Here is a tiny trained network, its code and every weight. The questions are about switching its units off for an input and a class, where a switched-off unit gives its printed mean instead of its output.

import numpy as np


def w(rows, s, z=0):
    codes = np.array(rows[::2]) - 128.0
    scale = np.full(codes.shape[1], s)
    scale[-1] = z or s
    return codes * scale


def norm(h):
    return h / np.sqrt((h * h).mean(-1, keepdims=True) + 1e-5)


def f(y):
    return np.maximum(y, 0)


def log_softmax(a):
    a = a - a.max(-1, keepdims=True)
    return a - np.log(np.exp(a).sum(-1, keepdims=True))


def net(x, mask):
    res = np.array(x, float).reshape(1, 2) / 4 @ E
    u = 0
    for l in range(4):
        y = f(norm(res) @ A[l][:, :-1].T + A[l][:, -1])
        res = res + np.where(mask[u : u + 10], y, B[l][:, -1]) @ B[l][:, :-1]
        u += 10
    return log_softmax(norm(res)[-1] @ U[:, :-1].T + U[:, -1])


A, B = {}, {}
E = w([
[104,183,75,66,49],'x0',
[254,26,34,62,74],'x1',
],0.0045)
A[0] = w([
[168,41,71,188,210,70],'L0N0',
[225,71,114,116,94,89],'L0N1',
[95,166,72,98,49,142],'L0N2',
[133,130,131,133,122,91],'L0N3',
[148,187,108,98,58,53],'L0N4',
[3,127,127,73,146,5],'L0N5',
[62,167,155,108,190,131],'L0N6',
[218,82,109,153,197,124],'L0N7',
[130,77,112,148,184,52],'L0N8',
[153,163,153,140,124,106],'L0N9',
],0.0077,0.0025)
B[0] = w([
[59,104,214,25,39,232],'L0N0',
[173,242,149,164,137,253],'L0N1',
[141,115,124,47,243,243],'L0N2',
[164,154,89,106,154,128],'L0N3',
[37,37,48,8,222,200],'L0N4',
[169,130,176,126,93,190],'L0N5',
[134,60,117,205,168,238],'L0N6',
[3,130,197,53,118,236],'L0N7',
[169,107,169,145,43,171],'L0N8',
[158,92,136,145,169,144],'L0N9',
],0.0051,0.0048)
A[1] = w([
[77,107,153,119,161,2],'L1N0',
[181,209,125,122,144,12],'L1N1',
[32,146,163,198,121,81],'L1N2',
[121,221,97,157,45,60],'L1N3',
[160,1,168,102,9,223],'L1N4',
[156,183,116,197,130,122],'L1N5',
[98,195,185,102,174,195],'L1N6',
[109,177,165,128,121,136],'L1N7',
[112,132,220,42,96,84],'L1N8',
[131,120,181,193,82,44],'L1N9',
],0.006,0.0018)
B[1] = w([
[159,154,211,151,139,172],'L1N0',
[103,21,121,141,82,132],'L1N1',
[212,218,62,150,146,231],'L1N2',
[154,129,160,58,170,130],'L1N3',
[119,227,179,220,68,229],'L1N4',
[6,117,32,55,50,152],'L1N5',
[149,70,34,222,1,254],'L1N6',
[234,69,170,142,80,179],'L1N7',
[78,146,113,105,69,247],'L1N8',
[112,86,95,124,125,168],'L1N9',
],0.0045,0.0044)
A[2] = w([
[231,35,90,153,110,88],'L2N0',
[133,107,163,1,100,54],'L2N1',
[165,121,227,164,111,95],'L2N2',
[216,106,130,128,154,65],'L2N3',
[75,51,175,140,88,2],'L2N4',
[184,108,51,43,44,102],'L2N5',
[82,114,114,115,127,67],'L2N6',
[189,208,109,220,85,241],'L2N7',
[236,159,68,125,171,74],'L2N8',
[87,88,156,57,150,100],'L2N9',
],0.0077,0.0014)
B[2] = w([
[151,132,152,208,183,147],'L2N0',
[120,68,101,140,54,244],'L2N1',
[159,164,96,3,100,209],'L2N2',
[181,139,162,196,172,136],'L2N3',
[176,253,114,154,125,175],'L2N4',
[98,158,161,231,182,230],'L2N5',
[136,71,151,77,135,146],'L2N6',
[55,20,188,144,208,253],'L2N7',
[151,159,224,177,36,163],'L2N8',
[142,141,83,131,75,189],'L2N9',
],0.0056,0.0054)
A[3] = w([
[133,107,178,112,117,70],'L3N0',
[32,170,87,138,126,208],'L3N1',
[161,167,137,71,69,145],'L3N2',
[160,218,209,87,151,6],'L3N3',
[177,120,140,163,206,71],'L3N4',
[116,138,120,122,171,61],'L3N5',
[156,108,89,202,80,11],'L3N6',
[87,84,90,2,130,23],'L3N7',
[114,198,218,154,83,39],'L3N8',
[67,191,147,146,92,115],'L3N9',
],0.0089,0.0021)
B[3] = w([
[164,155,199,70,94,163],'L3N0',
[174,85,112,93,126,217],'L3N1',
[28,39,154,190,117,228],'L3N2',
[163,153,111,110,229,170],'L3N3',
[28,103,111,102,77,196],'L3N4',
[164,55,129,160,114,143],'L3N5',
[253,127,142,170,113,165],'L3N6',
[130,124,93,36,141,227],'L3N7',
[174,159,81,104,205,253],'L3N8',
[169,145,86,143,176,217],'L3N9',
],0.0061,0.0046)
U = w([
[28,49,163,238,184,206],'0',
[84,151,115,157,107,25],'1',
[161,237,201,98,238,108],'2',
[239,131,94,239,72,171],'3',
[94,159,120,156,113,2],'4',
[92,199,235,90,1,189],'5',
[116,87,51,25,134,201],'6',
],0.015,0.0074)

Each question gives the input, the list of numbers given to net, and the class t.
The units are the neurons (one row each of A and B). Each row of codes is followed by its name. A weight is (code - 128) times the scale printed after its matrix; where a second scale follows, it is the last column's (A, B and U).
mask holds one flag per neuron, layer by layer. A switched-off neuron (its flag False) gives its mean, the last column of its row in B, instead of its output. The means were averaged over made-up inputs and are rounded, as every weight is.
A unit's drop is (log p(t) with every unit on - log p(t) with that unit switched off) / (log p(t) with every unit on - log p(t) with every unit switched off).
most important unit: the unit with the biggest drop
top k neurons: the k neurons with the biggest drops, biggest first
top k neurons in layer l: the k neurons of layer l with the biggest drops, biggest first
drop of u: that unit's drop, to one decimal
input [3,-5], class 0: most important unit => L2N7
input [3,-3], class 0: top 2 neurons => (L0N7, L0N0)
input [1,8], class 3: top 2 neurons => (L2N5, L2N1)
input [-4,-2], class 2: top 2 neurons => (L0N1, L2N2)
input [-1,8], class 5: top 2 neurons in layer 0 => (L0N0, L0N7)
input [5,5], class 3: top 2 neurons in layer 2 => (L2N5, L2N8)
input [-1,5], class 5: top 2 neurons => (L0N0, L0N7)
input [-7,-1], class 2: top 2 neurons => (L3N8, L2N4)
input [-6,-1], class 2: top 2 neurons => (L3N8, L2N4)
input [0,7], class 3: top 2 neurons => (L2N5, L2N1)
input [3,-2], class 6: top 3 neurons => (L0N1, L0N4, L1N2)
input [8,-5], class 6: top 2 neurons in layer 0 => (L0N4, L0N2)
input [0,5], class 3: top 2 neurons => (L2N5, L0N1)
input [3,-4], class 0: most important unit => L2N7
input [-8,-1], class 2: top 3 neurons => (L3N8, L2N4, L3N3)
input [7,7], class 3: top 2 neurons => (L2N5, L0N7)
input [1,4], class 3: top 2 neurons => (L2N5, L0N1)
input [4,-4], class 0: drop of L0N0 => 2.2
input [5,8], class 3: drop of L1N5 => 0.0
input [-8,7], class 5: drop of L0N0 => 0.1
input [7,-6], class 0: top 2 neurons in layer 2 => (L2N7, L2N2)
input [-8,6], class 5: top neuron in layer 0 => (L0N0)
input [3,6], class 3: top 2 neurons in layer 2 => (L2N5, L2N1)
